Below are the code and all the weights of a small trained network. Each question names an input and a class and asks about switching units off, where a switched-off unit gives its printed mean instead of its output.

import numpy as np


def w(rows, s, z=0):
    codes = np.array(rows[::2]) - 128.0
    scale = np.full(codes.shape[1], s)
    scale[-1] = z or s
    return codes * scale


def f(y):
    return np.maximum(y, 0)


def log_softmax(a):
    a = a - a.max(-1, keepdims=True)
    return a - np.log(np.exp(a).sum(-1, keepdims=True))


def net(x, mask):
    res = np.array(x, float).reshape(1, 4) / 4 @ E
    y = f(res @ A[0][:, :-1].T + A[0][:, -1])
    res = res + np.where(mask, y, B[0][:, -1]) @ B[0][:, :-1]
    return log_softmax(res[-1] @ U[:, :-1].T + U[:, -1])


A, B = {}, {}
E = w([
[176,200,120,82,195,224,96,31,138,62,242],'x0',
[76,247,111,112,135,140,64,220,206,88,125],'x1',
[50,173,164,148,178,98,229,138,123,85,38],'x2',
[166,94,220,238,121,83,58,161,93,155,245],'x3',
],0.012)
A[0] = w([
[137,128,131,125,116,128,95,131,104,150,109,72],'N0',
[117,121,147,126,131,106,212,130,122,117,21,232],'N1',
[116,246,109,76,131,171,113,131,156,99,158,185],'N2',
[135,87,122,144,104,90,128,206,127,164,66,156],'N3',
[114,156,105,100,121,121,132,182,144,114,75,253],'N4',
[142,54,119,174,119,80,131,153,125,155,155,104],'N5',
[126,139,86,77,120,152,149,73,118,126,78,150],'N6',
[131,107,129,149,131,170,123,79,153,126,200,138],'N7',
[140,110,156,136,132,123,171,65,100,142,134,193],'N8',
[117,169,102,91,120,138,123,163,140,135,124,93],'N9',
[133,110,203,223,120,90,86,183,106,132,223,216],'N10',
[142,67,103,85,132,144,135,32,106,138,166,186],'N11',
],0.012,0.0041)
B[0] = w([
[132,153,160,164,146,156,114,120,86,112,85,141],'N0',
[7,42,43,172,144,142,135,56,145,164,178,225],'N1',
[120,235,81,123,223,179,118,92,184,122,142,219],'N2',
[81,91,121,98,89,39,178,166,60,90,56,208],'N3',
[80,177,101,133,119,160,89,127,134,143,10,197],'N4',
[157,63,230,150,75,196,94,126,136,169,61,193],'N5',
[200,40,111,55,123,181,113,144,209,150,151,189],'N6',
[198,193,144,112,108,63,167,146,32,73,103,179],'N7',
[149,167,132,171,104,174,111,65,75,97,197,176],'N8',
[180,148,120,85,162,157,142,209,157,117,98,164],'N9',
[179,139,168,251,192,43,90,214,164,214,222,251],'N10',
[206,112,161,44,104,105,170,81,80,73,154,194],'N11',
],0.012,0.025)
U = w([
[138,48,254,240,72,60,112,182,84,168,144,240],'0',
[224,122,166,75,131,142,172,52,47,55,188,235],'1',
[43,137,148,112,46,94,136,212,146,72,38,10],'2',
[116,154,69,70,192,174,113,130,190,123,31,136],'3',
[158,175,147,166,196,72,109,176,157,120,183,116],'4',
[36,36,123,162,53,56,157,147,75,156,19,100],'5',
[41,138,125,233,184,94,177,80,96,106,195,89],'6',
[121,15,83,87,119,168,188,54,137,126,181,6],'7',
],0.0079,0.0017)

Each question gives the input, the list of numbers given to net, and the class t.
The units are the neurons (one row each of A and B). Each row of codes is followed by its name. A weight is (code - 128) times the scale printed after its matrix; where a second scale follows, it is the last column's (A, B and U).
mask holds one flag per neuron, in row order. A switched-off neuron (its flag False) gives its mean, the last column of its row in B, instead of its output. The means were averaged over made-up inputs and are rounded, as every weight is.
A unit's drop is (log p(t) with every unit on - log p(t) with that unit switched off) / (log p(t) with every unit on - log p(t) with every unit switched off).
The circuit of an input: a set's keep is (log p(t) with only the set's units on - log p(t) with every unit switched off) / (log p(t) with every unit on - log p(t) with every unit switched off). Starting from all 12 units, units are removed one at a time, each time the one whose removal leaves the highest keep (on an exact tie, the one counted first), for as long as the keep stays at least 0.8.
units of the circuit, in order: the units of the circuit, biggest drop first
most important unit: the unit with the biggest drop
top k neurons: the k neurons with the biggest drops, biggest first
drop when u is switched off: that unit's drop, to one decimal
input [-4,-5,-5,-6], class 7: most important unit => N6
input [-4,-4,-4,-5], class 7: top 3 neurons => N6; N11; N10
input [-6,6,-4,-4], class 2: units of the circuit, in order => N3; N9
input [-1,-2,3,-1], class 7: units of the circuit, in order => N10; N1
input [3,-5,-5,3], class 1: top 2 neurons => N11; N7
input [-7,8,-8,0], class 2: units of the circuit, in order => N1; N3
input [-6,6,-7,-3], class 2: units of the circuit, in order => N3; N1
input [0,0,-5,-2], class 1: units of the circuit, in order => N10; N1
input [-8,5,-7,-8], class 5: top 2 neurons => N3; N2
input [-1,3,2,1], class 2: top 3 neurons => N10; N2; N6
input [-8,5,-4,-8], class 5: top 2 neurons => N3; N1
input [1,-1,-8,-6], class 1: top 2 neurons => N11; N1
input [2,0,-5,-5], class 1: top 3 neurons => N11; N1; N4
input [-2,-2,5,0], class 5: units of the circuit, in order => N10
input [8,-2,7,-3], class 1: top 2 neurons => N11; N4
input [2,-5,4,0], class 1: top 2 neurons => N8; N11
input [-1,-1,3,1], class 5: drop when N10 is switched off => 1.1
input [3,1,-5,0], class 1: drop when N10 is switched off => 0.4
input [2,0,1,-2], class 3: drop when N10 is switched off => 1.8
input [-8,3,-1,2], class 5: units of the circuit, in order => N3
